[  4 -13   6   5  -1  23   2   7  -3  10  10  13  13  -9  -9 -12  -7   0
  -3   1 -16   2  -3   2   4   4   6   2  -2  -5   6  -7  16  -6  13   0
  -3  11  10] : (43) & (233)
[  5   2   3 -12   2   5   5   9  -6  11  -7  18  18  -6 -13   1  -1   4
   1   7  -9   2  -5  11  -4 -13   3   5  21  -8   7  -8  12  -8 -10  -3
   2   5  12] : (43) & (233)
[  0   1  -1 -11  -2  -9  -1   7  -5   9  -5  -3   6  -2  -2   6   6  -6
   1   3   8 -11   4 -11  -5 -10   4   4   4   3  12  -3  -8  -1 -14   3
  10  -2  -4] : (43) & (238)
[ -7  -8   2  -4  -2  13  10   8  -1  10  10 -26  22 -10   1  19   0   1
  -6   0  -3  -8  -2 -15   2   3   1   3  -2  -7  20   6 -12 -11 -19  -5
   1   0  -1] : (43) & (233)
[  4  -6   9   0   3  13   3   8  -5  -1   7   6  -1  10   4 -10  -7   7
  -3   5 -14   9   0   4  -2   1  -2  -2   5 -12  -5  -6   4  -2   9   1
  -1  -2  -3] : (39) & (233)
[ -1 -12 -11   1   2   4   9 -16  -3  19  -3  12 -11  -6  15 -14  -3  -4
   0   4   4  -4   0   8  -5   2   5 -14   9   0  -2 -15  28   3  -5   2
  10  -3   0] : (43) & (238)
[  1   0  -2   5  -4   1  -7   4  -1   2 -19  39 -32   7  12 -14   8   8
   3  -3  14   0   4  16  12  12  10 -11   7  -7 -16 -18  20  13  29   6
  -1  -8   3] : (39) & (238)
[ -6   1   8  -7   1 -13 -11   6  -1  -8 -22  11 -12  24  -7   7  -1   9
   3  13  -1  -4   0  -5   1  -9  -4   5  11  -4   0 -14 -20  -4  12   5
   6   8   7] : (39) & (238)
[  5  -6   2  -9  -1   1   3   5  -5  13  -2  13  13   0  -4  -1   4   0
   2  -3  -7   0   0  -3  -3   2   4  15   9 -11   4  -1  -6  -7   4   3
   2   4  10] : (43) & (233)
[  2  -8   7  -8   4  23   7  -2  -7  14   3  20   5 -15   8  -6  -4   2
  -4  -4  -5   5   0   3   7   3   6  -1  10  -9   1  -4  30  -3   1   0
   0  -3   1] : (43) & (233)
[  9  -1   2   2   2   9   7  -1   2   6   6 -11  14 -10  -7   6  -2   1
   4  -7  -5   9   0  13   2  -3   0   9   0  -9   8   5  14  -8  -3  -6
   1  -6   3] : (43) & (233)
[  6   4   5  -2  12   0   0   4  -6   3  -6  14   1 -15 -13 -13 -12   4
  -1  -1  -9  17  -1  29   1  -3   0 -10  14   0 -12  -4  33   0 -16  -5
   8  -6   9] : (34) & (233)
[ -2  -4   3   2   2  20   2   9  -6   1   4   9  -2  -7   2  -4  -1   9
  -4  -2  -9   4  -1 -11   3   2  -3 -11   4  -6  -3  -9   4   4   7  -6
  -6  -2   3] : (39) & (233)
[  5  -3   1  -4   2  18   6  11  -5   9  -1  17   7 -19  -3  -6  -8  -1
  -2   1   0   4  -7  13 -18  -3   2  -4  11  -8   3   3  18  -7  -8   5
  -1   3   2] : (43) & (233)
[  8  11   0  -7  -6  13  -7  16   3  -8  -4  10  21  29 -23  11  -1   9
   1  -7 -10  15  21   2  -1 -24  13  31  -4  -7   8  -4 -42 -15  20  -7
   1  10  27] : (39) & (233)
[ -3   9   3  -8   8   5   2  -4 -12  -3  -3 -12  16   5 -12  20  -8   9
   6   2 -17  11  -9  22   7 -17  -1   2  13  -3   1   8  14   1 -21 -35
   5   1   0] : (34) & (233)
[  1   1   2   4   5  -8  -6   8  -5  -7  -2  -2  -4   4  -1   5  -6   3
   4  -3 -14  -2  -4 -20   5   4  -2 -12   6   2  -7 -11   9  -5   3   0
 -10   2   0] : (39) & (233)
[  6  -5  10  -8   0   0   7  -5  -1  -3   8 -24  11  -8   2  -6   6   4
   0   3  -7   7  -8   9   0  12   2  -6  -4  -5  -5   9  28   0 -14  -6
  -3  -1 -10] : (34) & (233)
[ 8 -7  7 -4  0  9  5  9 -7 14 -8 23  6  0 19 -1  0  0 -3 -1 -3  2 -3 -1
 -6 -6  5  9  7 -5  5  2 -4 -7  6  0 -1  5 16] : (43) & (233)
[ 6 13 -1 -3  8 -1 -4 -5 -1 -4 -4  9  8  5 -8  4 -8  5  4 -3 -7  6 -2 15
  4 -4 -4 -4  9  1 -3 -9 -1  0 -7 -7  2  2  7] : (34) & (233)

[-10  20  11  34 -48 -28   4 -19 -38   7  14  10 -41  20 -24 -15   0 -20
  -8 -18  10   1 -35 -16  17   4  29 -46  -5  20   2   0 -11 -11 -11  32
  -1   9 -11] : (89) & (12)
[  5   4   2  -4  -8   0   1  -1  -3   2   6   5   0  17  14 -10  10   7
   3 -10  -1   2 -12  -4   3  -9  12 -17  -5   1   4   1  -2   6  -3   2
  -2   4  -2] : (91) & (7)
[ -3  14   5  19 -18 -13   7  -7  -9  -2  11   3 -22  10  10   7   6  -9
  -6 -21   4  -2 -21   2   7  -4  10 -24   2   7  -2   5 -16  -7 -17   9
  -5  11  -5] : (89) & (7)
[ -8  -7   1  -4 -15  -8  -2   2  -5  10  -1  -4 -10  22   7  -6   0  -2
   4 -16   0  -3 -15 -17  10  -2   7 -12   0   3   4  -1  -8  -3  -9  -6
  -6   4  -8] : (89) & (10)
[  2  13   5   4  -8  -1  -9   7  -4   7  -3   7  -2  11   7  -2   7  -7
  -1  -7  -6  -5 -13 -12   6  -4  -4  -5  -3  -2   0   1   2  -2  -9   4
  -4  -3  -3] : (91) & (12)
[  4  14   3  20 -22  -2   0   1  -3   4   2   2   1   9  -3  -6  -8  -8
   2  -4  -7  -5  -8  -4  16  20   8 -16  21   5   2  -6  -8 -13 -11   7
  12  -4   1] : (89) & (10)
[ 10  18  -2   9 -11   4   1   6  -4  -5   8  10   8  -3  -9  -3   8  -1
   3  -7  -7   0  -6  -1   6   9  -3 -11  -5   4   1   1   6   3  -1  20
   1  -7   5] : (91) & (20)
[  3  -9  -3  21  -4   1  13   8 -14  -4  10  -1   9   7   4   7   0   7
   5  -4  -2  -2  -9  -1  -2   2   1 -11   3  10   3 -10  -4 -10 -10  10
   2   5  -1] : (89) & (20)
[  1 -21  -1  -6  12   2  -3   4   3   6  -8  -5  12   7  15   3   3   5
   0   3  -1   0   1  -2   3  -2   4   6   3  -2  -2  -5  -9   3   5 -13
   0  -2   0] : (89) & (10)
[ -2  26   0  12 -20  -4   5   4   0  -2  20   8   0  18  -8  -3   4  -7
   3 -20  -4   0 -14 -18  11   2  16 -20  -8   7   5   4   1  -6  -4  15
   6   1 -11] : (91) & (6)
[  0   4   5  -1 -14  -2   0   1  -2   6   2   2  -3  12  -2 -10  -2  -5
  -2  -8  -1   2  -5  -7  16  12  24 -10   6  10   6  -4  -8  -5   2   5
   5  -2  -4] : (89) & (10)
[  2  -2  -8  10  -6   0   5   0 -18   3   5   0  -1   9   5   4  -4  -1
   1  -5  -7   2 -10  -3  -1  -1  -5  -8  -3   1   4  -5  -3  -4  -8   9
  -4  -5   3] : (89) & (20)
[ 6 24 -2 -4  0  1  6  2 11 -9 16  4  3 -4 -8 -3 -4  4  2 -7 -5  6 10 11
  3  6 10  1 -3  5 10  3  3  2  3  5 10 -2  2] : (91) & (20)
[ 8  6  4 12 -3  1  5  6 -4 -2  2  1  5  7  2  1  2  6 -2  1 -2  0 -1  5
  0  3  5 -6  5  9  4 -5  7  0  1  8  6 -2  0] : (89) & (10)
[ -3  11   1  -4 -12  -7   2  -3  -4   4  16   2  -3  18  -5 -10  -2  -2
  -2 -11   0  10  -6  -4  11   4  36 -10  -4   9   8   1  -3   1   7  10
   9   3  -7] : (91) & (10)

[ -1  -5   1 -16  -6  -5  10   0  -8   8   1  10 -20  -3   3   2  -3   7
  -9   2   1   4   6 -10   0   7  18   1 -14   2  -4  15  -6   3   0 -15
   3  -4  -1] : (86) & (69)
[ 11   0   0  -6  17  -2 -12   7   7  -3   4   4  -1   1   7  -2 -12  -1
  -1  -4  -9  -7   1   8  -1  -2  -6   0  12   5  -3 -15   4  -9   1   1
 -16  -7  -3] : (87) & (69)
[ -3   7 -11   2 -20   4  24  -4   6   8   4  -3  -2  -6  -2   0   4   8
   7   5 -12  11   3 -14   3  -9   2   0  -8  -5 -10  16   0  -1   4  -6
 -10  -8   0] : (86) & (69)
[  6  -1   3 -13  -1  -7   2  10   2   1  -1   8 -16  -6   7  -4  -8   1
  -6  -6  -6   2   5  -7  -2  -1  22   3 -10   5  -5   4   0  -1   4 -21
 -12  -6   0] : (86) & (69)
[ -8   9   2   5 -22   3  15   0   6   5  -1  -2  -6  -5  -2  -2   7  -3
   6  -4  -9   1   0   5  -1  -6  -2   4  -4   5 -10  14   8   4   8  -1
  -9   5   2] : (86) & (69)
[  4   4   1   1  -3   3  -2   1   7  -1   3   0   0  -2   2   0  -3  -1
   1  -3  -7  -2   0   2  -1  -3  -6   2   5   2  -5  -3   3  -4   3   2
 -12  -2  -1] : (87) & (69)
[  0   1 -12  -3  -6   4  18  -6   4   8   6  -1  -5  -3  -3   1   2  12
   8  10  -9   7   4  -6   3  -3  -6  -3  -1  -6  -4  13   3  -4   0   1
  -4  -7  -1] : (86) & (69)
[  4   5   6  -8 -20   6   9  -2   3   6   7   9  -8  -7  -1  -1  -1   7
  -1  -1 -12   2   9  -1  -1   4   3   5  -1   3  -7  12   8  -1   8  -4
  -7   0   1] : (86) & (69)
[ 12  -2   9  -7   6   5 -17  -3  -1  -5   5   7  11  -2  -2   2  -8   4
  -6  -2   2  -3   6  -1   0   8  -3   2  10   0   6 -14   0  -4  -2   5
   4   2   0] : (87) & (68)
[ -5   0  -6 -10  -4   1  18   2  -3  11   3   8 -17  -1   2   1   2   6
   2   5  -7   2   2  -1   3   0   8  -2  -7  -4   0  19   4   2   3  -5
  -1  -7  -2] : (86) & (69)
[  4  -3   8 -22  -9   2   8   0  -7  10   5  17 -22  -5   0   1  -5  11
  -7   1  -4   1  11  -2  -2  12  15   1  -6   5  -2  16   7   2   4 -11
   4  -1   0] : (86) & (69)
[  6   3   3  -8 -20   3   9  -2   3   4   4   7  -8  -8  -1   1  -4   8
  -4  -3  -8   6   8 -13  -1   3   9   5  -7   3 -12   9  -3  -2   5 -10
  -8  -2  -1] : (86) & (69)
[  3   5  -1   1 -15   2   7  -1   5   1   1   0   3  -5  -1  -2   0   3
   2   0  -7   6   5 -10   0  -4   4   3  -4   0  -8   4   0   0   2  -5
  -8  -1   1] : (86) & (69)
[  2   3 -16   2   3   2  13  -3   8   4   7  -5  -3  -2   3   2  -3   7
   7   6 -12   3  -3  -6   4  -9 -14  -3   4  -6  -7   2  -6  -9  -1   3
 -15 -16  -6] : (86) & (69)
[ 12   1   5  -8  -5   1  -8  -1   5  -2   7   7   0  -5   3   1 -11   4
  -7  -6  -5   0   3 -12  -1   2   3   3   1   2  -7  -6  -8  -7   0  -6
 -12  -5  -3] : (87) & (69)
[  5  -6   0 -25  10  -5   2   6  -8   9   5  15 -26   0   9   3 -12   6
 -10  -1  -2  -4   3  -5   4   6  16  -4  -8   0   1   9  -8  -2  -2 -16
  -2 -11  -5] : (86) & (69)
[  0  -1  -4 -12  -1  -1  11   4  -2   7   0   6 -15  -2   3  -1  -3   5
   0   3  -8   2   5  -3   2   0  12  -2  -7  -1   0  13   5   0   3 -11
  -4  -8  -1] : (86) & (69)

[ -3   4  -3   2  -3  19  -4  16 -19  12  -2  11 -13   9  19  12  13  -7
  11  18 -26  -3  30  17 -23   4   3   2   4   5  -5   8   3  30  -6   1
   3   8   0] : [30] & <16>
[ -2   0  -2  -7   3   5  -7  -7  -7  17  -8   7  -4  22  23   6   6  -3
  18   5  -8  -2   3  13 -16  -7   4  12   0   4 -16  21   5  12   6   6
   1  12   4] : [37] & <21>
[ -3   3   0  -8   4   1 -10   9 -19  16   5   9  13  35  16   2  15  -3
  20  37 -12  -1  12  17 -24   0  15  -2   6   5 -17  11   8  23   8  -4
   6  22 -10] : [37] & <24>
[ -3   1  -7   1   0  17  -7  13 -15  10  -6   8 -11  12  18  16  14  -4
  14  18 -25  -4  37  17 -22   1   7   5   5   8 -12  12   2  25   1  -2
   7  12   5] : [30] & <16>
[ -3   4   0  -4  -4  -2 -13   5 -29  26  -2  17   5  29  21   6  20  -4
  25  21   9   4   4  20  -7   0  -3  -3  13  21 -13  26   7  16   0  -3
  -2  28  -4] : [37] & <21>
[-22   1   2   0   2  18   1   2 -19  21   0   8   3  25  11   5  17  -2
  17  18  -5  -2   8   8 -12   1   5  -5   4   1 -10   9   5  31   4   1
  -5  29  -8] : [33] & <24>
[ -4   7   1  -6   4   5  -4  14 -10  12   6   3   5  36  16   1  22  -2
  18  23  17   1   6  21 -22  -1  14   2  -8   7 -11  16   4  33   5  -4
  -6  30 -19] : [33] & <24>
[-15   5   1  -3   2  15 -10   4 -39  19   0  15  -5  34  30  15  15   1
  30   8  11   3  20  19 -10  -6  -2  -8  20   4 -23  28   7  28   3   0
  -7  23  -1] : [37] & <16>
[ -5   6   4   3  -3  -2  -6   9 -14  22  -1   9 -12  10  11  10  17  -7
   2  22 -14  -4  -4  10 -23   4  13  -2   1   2  -4   3   6  25 -16   0
  -2  15 -15] : [40] & <16>
[ -6  -3   2  -5   4  -4   0   4 -15  11   2   5  -9  13   9  10   9  -2
   8  17  -5   0  13   4 -16   1  11   2  -1  -7 -16   9   7  29  -6  -3
   2  10 -11] : [40] & <16>
[ -4   2  -2  -6  -5   4 -13   7 -20  28   1   9  19  34  14   5   8  -5
  19  21 -13  -3   3  15 -20   2   9  -1  12   6 -14  19   9  16   2  -6
   7  25 -10] : [37] & <24>
[ -2   4   1  -1   5  17   3   7 -17  20   2  11 -24  27  23  11  18   0
  14   5   7   1  -2  17 -14  -1   8  -3  -1  -2  -8  10   0  33   0   3
 -11  21  -5] : [40] & <16>
[ -8  -2   1  -4  12  24  -2  -5 -27  26  -3   9  -4  53  34   3  16   4
  31   0  10   2   2  18 -16  -6  11  -8  18  -7 -17  22   0  23  22   6
 -11  55  -2] : [33] & <24>
[  0   3   1  -9   0  -2 -10   3 -19  20   4   6  -1  41  24   1  11  -2
  22   1  23   1  -8  21  -8 -11   5  -5   9  -1 -17  24   3  11   7  -1
  -2  22  -7] : [37] & <24>
[ -2   0   5  -3   5  19  -2  20 -28  18  11   7  -8  35  15   9  19   5
  20  10  -2   0   1  16 -26  -3  14 -10   1  -5 -10   1   1  40  -1  -3
  -2  22 -21] : [40] & <24>
[  0   6   2  -7   3  13  -5  18 -29  11   1  10 -16  28  19  15  19  -1
  18   9   1   1  12  18 -19  -3   5  -3   2   2  -6  12   0  32  -9 -13
  -4  11 -10] : [37] & <16>
[ 18  15  -6  -1   0  20  -5  51 -33  10  14  16 -19  26  20  32  36  -4
  19  36  -7   2  35  27 -22  -2  -1 -14  -5   4  13   6  -4  52 -21 -16
 -10  10 -20] : [37] & <16>
[ -6   0   3   0   0   7  -3  -1   6  15 -14   9   3  21  12   1   8   0
   5  14 -13  -4  -9   8 -17   4   7   4   2  -3  -6   6   4  12  -1   2
  -3  20 -11] : [33] & <21>
[  4   5   8  -2   6  17   1  23 -17  17   9   4  -6  41  16   7  22   0
  15  20  -1   0  -3  18 -26   2  18  -4 -10  -2  -1  -3   0  40   1  -4
  -4  30 -25] : [33] & <24>
[ -1   0  -4  -2   2  16  -6   7 -30  23  -1  15 -14  19  27  13  10   1
  22  10 -13  -8  12  17 -20   3   9  -1  15   1  -9  20   3  14   1  -3
   2  19   5] : [37] & <16>
[ -2   7  -5   1  -2   0 -12  14 -31  20   6  18 -16   3   8  20  14  -5
  12  17  -5  -4   8  13 -14  -4  -2  -7  14   6  -9   8   4  27 -17  -7
  -7   9 -13] : [37] & <16>
[ -2   8   4  -2   0  -2  -3   6   0  13   2   4  -3  15  11   6  17  -6
   3  19  -6   0   0  16 -23   3  11   6 -10   4 -15   6   5  27  -9   3
   3  20 -17] : [33] & <21>
[  6  10  -9  -6  -2 -17 -21  27 -34  18  12  16  10  35  12  24  22  -9
  19  33 -14   0  22  16 -18  -5  -1 -17  10  18  -8  16   8  26 -22 -16
  -3   5 -23] : [37] & <24>
[ -5   1  -3   0  11  32  -8  -4 -19  14 -13   9 -10  18  32  10  11   1
  29   6  -6  -3  25  21 -15   7   0   4  19  -2  -7  25  -2  16  18   5
   0  28  16] : [31] & <21>
[  2   5  -3  -2   1  13  -7   1 -15  22  -4  12  -6  28  30   6  20  -4
  19  14   0   0  -1  18 -19   2   5   0   9   1  -7  16   3  21   5  -1
  -7  26  -5] : [37] & <21>
[  4   3  -6 -10   4   9 -13  18 -23   5   1  14  10  40  22  18  21  -4
  25  28 -22   3  36  20 -22  -1   6  -5   5  11  -6  13   3  42   5  -3
   1   5  -4] : [30] & <24>
[  9   4   4  -7  -2   0  -1   1   1  15   7   0  -8  24  15   0  14  -5
   3  15   5   1 -22  15 -16   5  13   2  -8  -3  -5   5   1  16  -1   1
  -8  19  -9] : [40] & <21>
[-19   0   5  -7   0   8  -1  -3 -25  28   1   5  14  30   9  -7  12   4
  21  11  26  -2 -10   8  -7  -6   3  -7  12  -6 -21  16  10  15   8  -3
 -10  34 -14] : [37] & <24>
[  1   2   1  -9   4   4  -5  20 -16   7   3   1   0  26  10  10  12   2
  11  32 -13  -2  16  18 -26   2   7   1  -5   7 -12   5   1  34   0  -8
   7  12 -14] : [33] & <24>
[ -7   1   5  -9   6  -4  -8   1 -18  23   7   6   8  38  12   1  13  -4
  11  14  -8  -2 -14   7 -27   0  20  -1   3   0 -19   4   9  21  -2  -3
   1  21 -25] : [40] & <24>
[  5   8  -1  -5  -6  -1  -9  20 -24   6  10   8  -4  20  11  16  19  -8
  11  28  -8   0  15  19 -21  -1   3  -4  -5   8  -3   6   1  30 -18  -8
  -4  12 -20] : [33] & <24>
[ -3   4   4  -1  -4   9  -7  15 -17  22   4   8 -21   8  14  12  13  -5
   5  18 -10  -7   4  13 -23   3   9   1   0   0 -12   6   3  21 -13  -5
   4  14 -11] : [33] & <16>
[ -9  -5   3 -13   8  -6 -12 -16 -12  25  -5   3  15  38  20  -2  -3  -1
  12  13 -15  -6  -9  14 -27   4  19   8  12   6 -25  15  15  12  14   4
  10  25  -6] : [40] & <24>
[ 11  12   3  -7   1  -1  -3  12  -1   8   6  -2 -12  28  25  12  15  -3
  11  12  13   5 -12  23 -18   1  13   3 -12   5  -7  12   1  26   3   0
 -13  15 -12] : [40] & <24>
[ -5  -1   5  -8   5  15  -8  -6 -16  30  -2   6  14  45  22  -9  14   4
  27  15  14  -1 -17  15 -14  -3  11   2  11  -4 -16  17   5  12  25   1
  -1  43  -8] : [33] & <24>
[  7   0  -2  -5   1  16  -8  20 -28  12   2   8   3  31  15   7  20  -2
  21  19 -12   0  20  18 -21   0   8  -3   5   2  -7  10   1  27   4  -7
   4  18  -2] : [30] & <24>
[ -2  -1  -6  -7  -3  -4 -10 -19   4  22 -12   9  11  26  27   1   1  -7
  14  12 -29  -7  -6  14 -26   7   9  12  15  10 -12  20   6  -2  18  11
   7  23  10] : [30] & <21>
[-11   4  -1  -4  -1   4  -7   6 -16  18   4   7 -15  13  16  11   9   1
   9   8   9  -3   2  17 -12   7   8   3   4   2 -18  12   3  18  -9  -3
   0  17  -6] : [33] & <16>
[  1   7  -1  -8  -4   5  -5  13 -20  22   5   6   2  36  21  -2  17   0
  20  19   0  -1  -2  16 -18   2   7   0   6   4  -3  16   4  16   8  -8
   3  29 -10] : [37] & <24>
[ -9   7   3  -5  -5   1  -5   7  -6  23  -1   4  -1  29  16   2  16  -4
  14  19   5  -3  -4  21 -23   3   9  10  -1   7 -23  19   8  21   4   1
   4  34  -9] : [40] & <24>

[ -2   7  34  -2  -1   1  -5   4 -10  -6  -2   2 -13  18  -7  -8   1   6
  -1   5   9   8  -1   7   1  14  -5   3   0  12  -3   1   4  -5   3 -11
  -4  -4  -1] : <13> & (56)
[ -6  -3 -12   5  -8  -4  -2   3   2  -7 -18   1   5  -4  15   3   5   4
   9   5  -5  12   3  -6  10  14  -2   0   2  21  -5  -3  -2   8   4   1
  -5  -1  -2] : <8> & (56)
[ -6  16  11   2 -16  -9  10   5  16  -2 -12   5  -1  28 -13   2   6  -3
   0   8   3  22 -20   3   9   7  -6   7  -3  12 -12  -2  14  -5   6 -12
   6   4  -2] : <13> & (59)
[ -6  15 -56   9  -5   9   5   7   5   1 -16  10  23 -26 -13   2  14   6
  11   0   8 -21  10  22  -3 -10   2  -8  -6  26   6 -12  -8  -3   8  15
  -6 -20  -1] : <14> & (54)
[ -4  -4 -25   7  -3 -12  -9  -2 -10  -9 -17  14   5  -2  -2   1  -2   2
   1   0  -6   9   6  14  -3   3  -9  -4  -3  32  -6  -2  -1   8  -1   4
  -3   2   2] : <14> & (54)
[ -7   6  33 -15   5   7  -4   6 -10   7 -18  -2   4 -17 -13   1  -2   9
   7  -6  -3  -1  -4 -13   3   8   2   5  -2  25  -5   6  -1   1   2 -11
  -1 -13  -1] : <13> & (54)
